Below is a small trained network, with its code and all its weights. Each question gives an input and a target symbol and asks what happens when units are switched off, that is, made to give their printed mean instead of their output.

import numpy as np


def w(rows, s, z=0):
    codes = np.array(rows[::2]) - 128.0
    scale = np.full(codes.shape[1], s)
    scale[-1] = z or s
    return codes * scale


def softmax(a):
    e = np.exp(a - a.max(-1, keepdims=True))
    return e / e.sum(-1, keepdims=True)


def log_softmax(a):
    a = a - a.max(-1, keepdims=True)
    return a - np.log(np.exp(a).sum(-1, keepdims=True))


def net(x, mask):
    ids = ['ΔΞΠΩβεθλμστ'.index(c) for c in x.split()]
    T = len(ids)
    res = E[ids] + P[:T]
    u = 0
    for l in range(2):
        r = res
        for j in range(3):
            rows = slice(2 * j, 2 * j + 2)
            q, k, v = (r @ M[l][rows].T for M in (Q, K, V))
            z = softmax(np.where(np.tri(T) > 0, q @ k.T / 2**0.5, -1e9)) @ v
            o = O[l][rows]
            res = res + np.where(mask[u + j], z, o[:, -1]) @ o[:, :-1]
        u += 3
    return log_softmax(res[-1] @ U[:, :-1].T + U[:, -1])


Q, K, V, O = {}, {}, {}, {}
E = w([
[160,46,149,188],'Δ',
[120,180,29,92],'Ξ',
[72,109,162,164],'Π',
[152,116,145,129],'Ω',
[138,43,67,71],'β',
[199,141,110,142],'ε',
[114,173,112,211],'θ',
[170,136,26,196],'λ',
[78,166,135,98],'μ',
[119,127,139,218],'σ',
[103,85,91,247],'τ',
],0.015)
P = w([
[176,183,255,185],'0',
[92,130,110,179],'1',
[97,135,108,161],'2',
[98,146,107,167],'3',
[97,144,104,170],'4',
[99,146,102,168],'5',
[102,146,103,161],'6',
[105,151,98,167],'7',
[103,149,98,165],'8',
],0.0093)
Q[0] = w([
[155,158,98,166],'L0H1',
[67,103,137,157],'L0H1',
[126,99,150,127],'L0H2',
[119,132,54,179],'L0H2',
[89,149,106,133],'L0H3',
[136,186,254,156],'L0H3',
],0.032)
K[0] = w([
[149,173,99,113],'L0H1',
[124,137,174,157],'L0H1',
[139,113,95,134],'L0H2',
[163,158,176,124],'L0H2',
[97,153,133,115],'L0H3',
[214,128,253,103],'L0H3',
],0.041)
V[0] = w([
[157,118,106,102],'L0H1',
[141,65,81,92],'L0H1',
[165,104,192,74],'L0H2',
[94,3,91,126],'L0H2',
[52,122,84,146],'L0H3',
[81,120,156,133],'L0H3',
],0.012)
O[0] = w([
[102,124,82,133,113],'L0H1',
[111,93,20,97,86],'L0H1',
[39,203,124,114,110],'L0H2',
[66,2,70,219,2],'L0H2',
[170,165,240,129,186],'L0H3',
[70,111,126,95,101],'L0H3',
],0.0062,0.0097)
Q[1] = w([
[196,53,74,106],'L1H1',
[117,39,84,254],'L1H1',
[155,84,195,82],'L1H2',
[133,72,74,10],'L1H2',
[12,32,37,148],'L1H3',
[53,114,124,124],'L1H3',
],0.016)
K[1] = w([
[210,78,133,87],'L1H1',
[118,2,116,166],'L1H1',
[105,44,153,119],'L1H2',
[128,143,140,39],'L1H2',
[52,21,57,112],'L1H3',
[117,72,124,127],'L1H3',
],0.018)
V[1] = w([
[40,122,151,109],'L1H1',
[214,127,218,52],'L1H1',
[99,235,124,76],'L1H2',
[161,186,152,67],'L1H2',
[44,199,87,63],'L1H3',
[255,81,76,47],'L1H3',
],0.0091)
O[1] = w([
[131,126,254,94,73],'L1H1',
[127,19,75,84,255],'L1H1',
[23,128,26,126,212],'L1H2',
[88,97,38,94,212],'L1H2',
[98,69,55,246,84],'L1H3',
[224,236,107,105,84],'L1H3',
],0.0056,0.0091)
U = w([
[61,241,63,57,2],'Δ',
[92,45,68,121,131],'Ξ',
[123,197,139,193,112],'Π',
[66,129,143,112,175],'Ω',
[186,130,1,201,150],'β',
[189,63,147,120,158],'ε',
[55,170,153,16,151],'θ',
[151,51,97,26,104],'λ',
[80,177,133,170,174],'μ',
[68,217,106,134,69],'σ',
[201,195,119,42,142],'τ',
],0.0071,0.0053)

Each question gives the input, a string of symbols that net reads in full, and the target symbol t.
The units are the heads (2 rows each of Q, K, V and O). Each row of codes is followed by its name. A weight is (code - 128) times the scale printed after its matrix; where a second scale follows, it is the last column's (O and U).
mask holds one flag per head, layer by layer. A switched-off head (its flag False) gives its mean, the last column of its rows in O, instead of its output. The means were averaged over made-up inputs and are rounded, as every weight is.
A unit's drop is (log p(t) with every unit on - log p(t) with that unit switched off) / (log p(t) with every unit on - log p(t) with every unit switched off).
The circuit of an input: a set's keep is (log p(t) with only the set's units on - log p(t) with every unit switched off) / (log p(t) with every unit on - log p(t) with every unit switched off). Starting from all 6 units, units are removed one at a time, each time the one whose removal leaves the highest keep (on an exact tie, the one counted first), for as long as the keep stays at least 0.8.
circuit, biggest first: the units of the circuit, biggest drop first
unit that matters most: the unit with the biggest drop
heads that matter: for each layer, one digit per head in row order, 1 if its drop is at least 0.15 and else 0, layers parted by /
drop of u: that unit's drop, to one decimal
input Π Δ λ Δ μ λ Δ Δ, target ε: heads that matter => 100 / 010
input λ Δ λ λ Π μ ε Ξ, target τ: heads that matter => 011 / 001
input τ Δ Δ Π θ μ Ξ μ ε, target ε: circuit, biggest first => L1H2; L0H2
input μ Π λ Ξ, target Ξ: circuit, biggest first => L1H3; L0H1; L1H1
input μ σ ε Ξ Π, target Ξ: heads that matter => 110 / 101
input λ λ Δ β Δ, target τ: heads that matter => 010 / 011
input μ λ μ Ξ λ σ Ω, target Ξ: circuit, biggest first => L1H3; L0H2; L0H1; L1H1
input Ξ μ λ σ, target β: heads that matter => 010 / 001
input Ξ λ Π β λ Ξ Δ Π Ω, target β: circuit, biggest first => L1H3; L0H2
input Ξ Δ ε λ σ, target β: heads that matter => 011 / 101
input μ σ Δ β, target Ξ: circuit, biggest first => L1H3; L0H2; L1H2; L1H1
input λ λ Δ λ σ Δ Δ μ, target τ: circuit, biggest first => L1H3; L1H2; L0H2
input λ μ λ Ξ Π σ Ξ τ, target τ: circuit, biggest first => L1H3; L0H2; L1H2
input τ β Ξ λ Π λ λ Ξ Δ, target ε: circuit, biggest first => L0H2; L1H2
input Ξ θ ε, target β: circuit, biggest first => L1H3; L1H1
input β λ μ σ σ, target Π: circuit, biggest first => L0H2; L1H1; L1H2
input β Δ Ξ λ Ξ λ, target Π: circuit, biggest first => L0H2; L1H1; L1H2
input ε τ λ β Ξ, target Δ: heads that matter => 110 / 010
input μ σ λ, target Ξ: circuit, biggest first => L0H2; L1H3; L1H1; L0H1
input μ Δ ε μ Ξ ε λ, target Ξ: unit that matters most => L0H1
input Δ λ Ξ Π Ω τ β τ, target Π: unit that matters most => L1H1
input μ λ Ξ, target Ξ: unit that matters most => L1H3
input τ μ τ, target ε: drop of L1H2 => 0.6
